Below is a small trained network, with its code and all its weights. Each question gives an input and a target symbol and asks what happens when units are switched off, that is, made to give their printed mean instead of their output.

import numpy as np


def w(rows, s, z=0):
    codes = np.array(rows[::2]) - 128.0
    scale = np.full(codes.shape[1], s)
    scale[-1] = z or s
    return codes * scale


def norm(h):
    return h / np.sqrt((h * h).mean(-1, keepdims=True) + 1e-5)


def f(y):
    return y / 2 * (1 + np.tanh(0.7978845608 * (y + 0.044715 * y**3)))


def softmax(a):
    e = np.exp(a - a.max(-1, keepdims=True))
    return e / e.sum(-1, keepdims=True)


def log_softmax(a):
    a = a - a.max(-1, keepdims=True)
    return a - np.log(np.exp(a).sum(-1, keepdims=True))


def net(x, mask):
    ids = ['ΔΞΦΩαβγεζθλμστψ'.index(c) for c in x.split()]
    T = len(ids)
    res = E[ids] + P[:T]
    u = 0
    for l in range(3):
        r = norm(res)
        for j in range(2):
            rows = slice(2 * j, 2 * j + 2)
            q, k, v = (r @ M[l][rows].T for M in (Q, K, V))
            z = softmax(np.where(np.tri(T) > 0, q @ k.T / 2**0.5, -1e9)) @ v
            o = O[l][rows]
            res = res + np.where(mask[u + j], z, o[:, -1]) @ o[:, :-1]
        u += 2
        y = f(norm(res) @ A[l][:, :-1].T + A[l][:, -1])
        res = res + np.where(mask[u : u + 4], y, B[l][:, -1]) @ B[l][:, :-1]
        u += 4
    return log_softmax(norm(res)[-1] @ U[:, :-1].T + U[:, -1])


Q, K, V, O, A, B = {}, {}, {}, {}, {}, {}
E = w([
[159,187,121,178],'Δ',
[120,171,102,188],'Ξ',
[139,128,79,142],'Φ',
[162,102,197,97],'Ω',
[151,116,61,115],'α',
[85,194,204,233],'β',
[142,123,115,132],'γ',
[197,175,137,140],'ε',
[145,130,136,136],'ζ',
[118,166,205,186],'θ',
[108,1,139,44],'λ',
[225,101,146,59],'μ',
[96,148,201,183],'σ',
[152,99,201,99],'τ',
[85,147,249,186],'ψ',
],0.0087)
P = w([
[107,146,85,70],'0',
[254,87,197,236],'1',
[160,188,138,53],'2',
[196,60,107,174],'3',
[130,181,171,69],'4',
[126,52,114,170],'5',
[124,178,177,66],'6',
[111,47,167,146],'7',
],0.008)
Q[0] = w([
[121,202,115,96],'L0H1',
[90,145,97,204],'L0H1',
[180,40,165,112],'L0H2',
[111,2,157,122],'L0H2',
],0.0069)
K[0] = w([
[124,130,175,82],'L0H1',
[229,108,214,193],'L0H1',
[102,53,217,56],'L0H2',
[89,7,254,87],'L0H2',
],0.0067)
V[0] = w([
[89,189,41,171],'L0H1',
[147,169,169,164],'L0H1',
[87,56,252,78],'L0H2',
[168,231,100,105],'L0H2',
],0.004)
O[0] = w([
[32,86,130,232,25],'L0H1',
[145,42,114,114,184],'L0H1',
[86,210,24,253,252],'L0H2',
[96,97,156,146,166],'L0H2',
],0.005,0.0011)
A[0] = w([
[253,150,172,232,148],'L0N1',
[58,115,98,106,94],'L0N2',
[179,143,30,58,254],'L0N3',
[59,191,171,160,110],'L0N4',
],0.0037,0.0011)
B[0] = w([
[127,2,121,80,251],'L0N1',
[218,187,57,66,104],'L0N2',
[138,178,195,234,164],'L0N3',
[98,17,11,32,143],'L0N4',
],0.0038,0.0025)
Q[1] = w([
[197,47,4,164],'L1H1',
[104,196,121,206],'L1H1',
[26,105,166,114],'L1H2',
[68,254,52,213],'L1H2',
],0.0065)
K[1] = w([
[254,97,167,171],'L1H1',
[141,149,157,221],'L1H1',
[129,166,81,167],'L1H2',
[221,66,148,172],'L1H2',
],0.0064)
V[1] = w([
[184,93,159,131],'L1H1',
[190,8,182,1],'L1H1',
[71,86,164,31],'L1H2',
[131,11,155,126],'L1H2',
],0.0046)
O[1] = w([
[136,179,244,160,162],'L1H1',
[82,151,128,242,253],'L1H1',
[146,141,132,186,239],'L1H2',
[149,2,179,136,101],'L1H2',
],0.0045,0.0022)
A[1] = w([
[244,9,97,253,254],'L1N1',
[114,130,95,79,196],'L1N2',
[254,148,159,92,212],'L1N3',
[176,36,252,129,135],'L1N4',
],0.006,0.003)
B[1] = w([
[78,162,119,224,254],'L1N1',
[159,101,229,206,134],'L1N2',
[2,104,161,166,184],'L1N3',
[104,121,18,186,198],'L1N4',
],0.0057,0.0082)
Q[2] = w([
[201,107,2,155],'L2H1',
[138,89,14,221],'L2H1',
[14,169,205,54],'L2H2',
[84,195,231,144],'L2H2',
],0.0064)
K[2] = w([
[39,123,130,168],'L2H1',
[145,154,156,191],'L2H1',
[153,136,68,2],'L2H2',
[156,152,66,58],'L2H2',
],0.0098)
V[2] = w([
[50,187,158,253],'L2H1',
[84,228,230,106],'L2H1',
[55,40,249,90],'L2H2',
[130,114,5,29],'L2H2',
],0.0044)
O[2] = w([
[189,85,20,137,253],'L2H1',
[210,174,40,4,163],'L2H1',
[1,224,99,141,112],'L2H2',
[82,23,167,100,82],'L2H2',
],0.0061,0.0044)
A[2] = w([
[166,146,195,3,164],'L2N1',
[153,92,184,252,253],'L2N2',
[248,200,28,99,127],'L2N3',
[81,202,111,1,85],'L2N4',
],0.0062,0.005)
B[2] = w([
[147,91,63,116,160],'L2N1',
[159,125,30,147,254],'L2N2',
[94,95,254,186,164],'L2N3',
[181,160,98,130,143],'L2N4',
],0.0085,0.0081)
U = w([
[167,126,61,224,175],'Δ',
[43,142,25,146,129],'Ξ',
[168,56,64,102,96],'Φ',
[185,183,158,84,170],'Ω',
[186,41,72,63,22],'α',
[83,213,55,42,90],'β',
[176,51,183,123,95],'γ',
[101,168,192,180,4],'ε',
[164,78,203,143,99],'ζ',
[9,177,133,87,110],'θ',
[20,55,187,168,21],'λ',
[122,235,176,140,105],'μ',
[38,40,120,28,210],'σ',
[193,155,144,67,117],'τ',
[144,132,32,4,127],'ψ',
],0.012,0.0031)

Each question gives the input, a string of symbols that net reads in full, and the target symbol t.
The units are the heads (2 rows each of Q, K, V and O) and the neurons (one row each of A and B). Each row of codes is followed by its name. A weight is (code - 128) times the scale printed after its matrix; where a second scale follows, it is the last column's (O, A, B and U).
mask holds one flag per unit, layer by layer, with each layer's heads first. A switched-off unit (its flag False) gives its mean, the last column of its rows in O or B, instead of its output. The means were averaged over made-up inputs and are rounded, as every weight is.
A unit's drop is (log p(t) with every unit on - log p(t) with that unit switched off) / (log p(t) with every unit on - log p(t) with every unit switched off).
The circuit of an input: a set's keep is (log p(t) with only the set's units on - log p(t) with every unit switched off) / (log p(t) with every unit on - log p(t) with every unit switched off). Starting from the 12 units with the biggest drops (on a tie, the unit counted first), units are removed one at a time, each time the one whose removal leaves the highest keep (on an exact tie, the one counted first), for as long as the keep stays at least 0.8.
circuit, biggest first: the units of the circuit, biggest drop first
top k neurons: the k neurons with the biggest drops, biggest first
top k neurons in layer l: the k neurons of layer l with the biggest drops, biggest first
input μ Ξ ζ ε Ω τ σ, target μ: top 4 neurons -> [L1N1 L2N3 L2N2 L1N3]
input ζ ε γ μ α Δ μ, target ζ: circuit, biggest first -> [L2N3]
input ψ Ξ σ, target ψ: circuit, biggest first -> [L1N1 L1H1 L0H2]
input σ σ λ, target σ: circuit, biggest first -> [L1N1 L0N4 L2H2 L2H1]
input σ Δ β σ μ, target σ: top 3 neurons -> [L1N1 L1N3 L0N4]
input β ε θ, target β: top 3 neurons -> [L1N1 L1N2 L1N4]
input λ Φ ψ, target λ: circuit, biggest first -> [L1N1 L2H1 L2H2]
input σ ε β μ β Φ ψ, target σ: circuit, biggest first -> [L1H1 L1N1 L2H2 L0H2]
input β μ σ λ μ, target β: circuit, biggest first -> [L1N3 L2H2 L1N1 L2H1]
input Ω ψ Φ μ τ, target Ω: circuit, biggest first -> [L1N1 L2N2 L2N4]
input Ω τ μ Ω ε, target Ω: top 2 neurons -> [L1N1 L1N4]
input ψ γ μ α ε, target ψ: top 2 neurons in layer 0 -> [L0N1 L0N4]
input μ λ γ Δ ζ, target μ: top 2 neurons -> [L2N3 L1N1]
input μ σ θ, target μ: top 4 neurons -> [L2N3 L1N3 L2N2 L1N1]
input σ Φ Φ Δ ζ β Φ, target σ: top 4 neurons -> [L1N1 L1N3 L0N4 L0N1]
input λ Φ σ, target λ: top 3 neurons -> [L1N4 L0N2 L1N3]
input σ Φ ψ ψ γ, target σ: top 3 neurons in layer 1 -> [L1N1 L1N3 L1N4]
input γ γ Ω α σ, target γ: top 3 neurons in layer 1 -> [L1N3 L1N1 L1N2]
input β σ Ξ ε τ, target β: top 3 neurons in layer 1 -> [L1N1 L1N2 L1N4]
input θ γ γ α ψ, target θ: top 3 neurons -> [L1N4 L1N1 L0N4]
input ζ β γ, target ζ: top 3 neurons -> [L2N3 L1N1 L1N3]
input ψ σ μ Ξ Ξ, target ψ: top neuron -> [L1N1]
input θ ψ γ, target θ: top 4 neurons -> [L1N3 L1N4 L0N4 L1N1]
input λ Δ θ ψ α, target λ: top 3 neurons -> [L0N2 L1N4 L1N3]
input μ γ ζ, target μ: top 2 neurons -> [L2N3 L1N3]
input σ σ μ, target σ: top 2 neurons in layer 1 -> [L1N3 L1N1]
input μ β α, target μ: top 2 neurons in layer 1 -> [L1N3 L1N4]
